Below is a small trained network, with its code and all its weights. Each question gives an input and a class and asks what happens when units are switched off, that is, made to give their printed mean instead of their output.

import numpy as np


def w(rows, s, z=0):
    codes = np.array(rows[::2]) - 128.0
    scale = np.full(codes.shape[1], s)
    scale[-1] = z or s
    return codes * scale


def f(y):
    return np.maximum(y, 0)


def log_softmax(a):
    a = a - a.max(-1, keepdims=True)
    return a - np.log(np.exp(a).sum(-1, keepdims=True))


def net(x, mask):
    res = np.array(x, float).reshape(1, 6) / 4 @ E
    y = f(res @ A[0][:, :-1].T + A[0][:, -1])
    res = res + np.where(mask, y, B[0][:, -1]) @ B[0][:, :-1]
    return log_softmax(res[-1] @ U[:, :-1].T + U[:, -1])


A, B = {}, {}
E = w([
[120,203,90,20,76,83,107],'x0',
[214,140,132,124,71,254,109],'x1',
[128,122,128,130,125,130,134],'x2',
[135,226,243,130,89,122,176],'x3',
[132,125,125,130,122,124,136],'x4',
[113,150,124,224,51,89,69],'x5',
],0.01)
A[0] = w([
[125,129,129,124,75,203,75,18],'n0',
[144,132,134,67,156,192,203,106],'n1',
[134,187,76,36,66,113,76,118],'n2',
[170,138,69,133,102,252,116,103],'n3',
[130,14,58,145,47,121,42,207],'n4',
[91,82,183,153,167,70,158,138],'n5',
[107,133,128,67,86,117,124,255],'n6',
[115,154,107,230,66,108,103,49],'n7',
[162,171,156,149,125,222,110,89],'n8',
[56,175,125,182,182,61,108,82],'n9',
[92,145,112,199,31,124,25,91],'n10',
[155,125,151,223,190,199,143,102],'n11',
[221,85,166,140,43,165,97,68],'n12',
[103,109,123,71,212,135,140,127],'n13',
[139,155,133,158,111,93,98,158],'n14',
[156,149,236,143,88,99,153,178],'n15',
],0.011,0.0072)
B[0] = w([
[68,137,50,82,161,82,147,161],'n0',
[104,244,64,179,139,152,182,188],'n1',
[90,19,203,168,86,161,203,213],'n2',
[48,139,105,165,113,52,84,214],'n3',
[184,130,70,145,65,152,84,251],'n4',
[101,107,118,144,62,85,152,203],'n5',
[145,79,134,197,85,148,142,208],'n6',
[99,188,143,72,162,211,204,194],'n7',
[75,88,63,135,131,88,115,191],'n8',
[90,137,75,83,75,83,131,202],'n9',
[121,195,89,129,211,177,219,220],'n10',
[106,48,189,112,55,184,187,207],'n11',
[89,130,126,99,146,20,136,193],'n12',
[162,230,133,143,122,144,137,191],'n13',
[130,127,144,171,177,175,126,176],'n14',
[254,132,90,92,40,114,11,216],'n15',
],0.008,0.013)
U = w([
[1,149,76,109,137,5,136,47],'0',
[119,240,82,139,196,232,231,77],'1',
[149,117,112,185,129,148,128,248],'2',
[92,9,180,140,92,215,195,77],'3',
[145,127,100,163,132,144,117,224],'4',
[241,133,53,131,98,170,56,108],'5',
[166,95,142,125,201,181,74,106],'6',
],0.0072,0.011)

Each question gives the input, the list of numbers given to net, and the class t.
The units are the neurons (one row each of A and B). Each row of codes is followed by its name. A weight is (code - 128) times the scale printed after its matrix; where a second scale follows, it is the last column's (A, B and U).
mask holds one flag per neuron, in row order. A switched-off neuron (its flag False) gives its mean, the last column of its row in B, instead of its output. The means were averaged over made-up inputs and are rounded, as every weight is.
A unit's drop is (log p(t) with every unit on - log p(t) with that unit switched off) / (log p(t) with every unit on - log p(t) with every unit switched off).
The circuit of an input: a set's keep is (log p(t) with only the set's units on - log p(t) with every unit switched off) / (log p(t) with every unit on - log p(t) with every unit switched off). Starting from the 12 units with the biggest drops (on a tie, the unit counted first), units are removed one at a time, each time the one whose removal leaves the highest keep (on an exact tie, the one counted first), for as long as the keep stays at least 0.8.
units of the circuit, in order: the units of the circuit, biggest drop first
unit that matters most: the unit with the biggest drop
k most important neurons: the k neurons with the biggest drops, biggest first
drop when u is switched off: that unit's drop, to one decimal
input [-5,1,3,-2,-6,-6], class 1: units of the circuit, in order -> (n1)
input [-4,-5,-1,6,6,8], class 1: 2 most important neurons -> (n7, n10)
input [8,-7,8,-8,5,-1], class 2: units of the circuit, in order -> (n2, n4, n6)
input [-5,8,-7,7,8,8], class 0: 2 most important neurons -> (n12, n8)
input [-4,-2,2,-6,4,-4], class 5: units of the circuit, in order -> (n2, n4)
input [0,0,0,-1,-5,-5], class 1: units of the circuit, in order -> (n15, n1)
input [-2,6,-1,4,5,3], class 0: units of the circuit, in order -> (n12, n8)
input [4,5,-1,3,5,1], class 0: 2 most important neurons -> (n12, n4)
input [4,-3,4,3,0,8], class 1: 2 most important neurons -> (n10, n7)
input [-6,-5,2,-7,-3,-8], class 1: 3 most important neurons -> (n13, n15, n1)
input [4,-6,5,-7,-3,-5], class 5: 2 most important neurons -> (n13, n3)
input [-4,5,-8,-7,2,-8], class 1: 3 most important neurons -> (n1, n15, n13)
input [6,0,-5,-4,1,-8], class 1: 4 most important neurons -> (n1, n13, n15, n11)
input [7,7,4,2,6,5], class 0: units of the circuit, in order -> (n12)
input [6,-5,2,-7,8,1], class 4: units of the circuit, in order -> (n2, n4)
input [-6,7,5,1,6,7], class 0: 4 most important neurons -> (n12, n3, n8, n0)
input [8,1,-5,-7,-4,-2], class 3: 2 most important neurons -> (n2, n15)
input [-1,3,-1,4,2,-1], class 5: 2 most important neurons -> (n15, n2)
input [2,8,-3,8,-4,4], class 0: 4 most important neurons -> (n12, n8, n0, n3)
input [1,-5,-6,8,2,4], class 5: units of the circuit, in order -> (n15)
input [5,0,1,5,4,-1], class 3: 2 most important neurons -> (n2, n4)
input [6,8,1,-1,8,7], class 0: 2 most important neurons -> (n12, n3)
input [-3,6,8,8,8,8], class 1: 3 most important neurons -> (n10, n7, n4)
input [8,3,-6,4,8,-5], class 3: drop when n2 is switched off -> 1.3
input [8,3,-3,-1,0,3], class 3: drop when n2 is switched off -> 0.8
input [1,-4,1,6,2,2], class 5: drop when n15 is switched off -> 0.7
input [1,2,-2,-2,7,-7], class 1: drop when n7 is switched off -> 0.0
input [6,-3,8,-3,3,1], class 2: unit that matters most -> n11
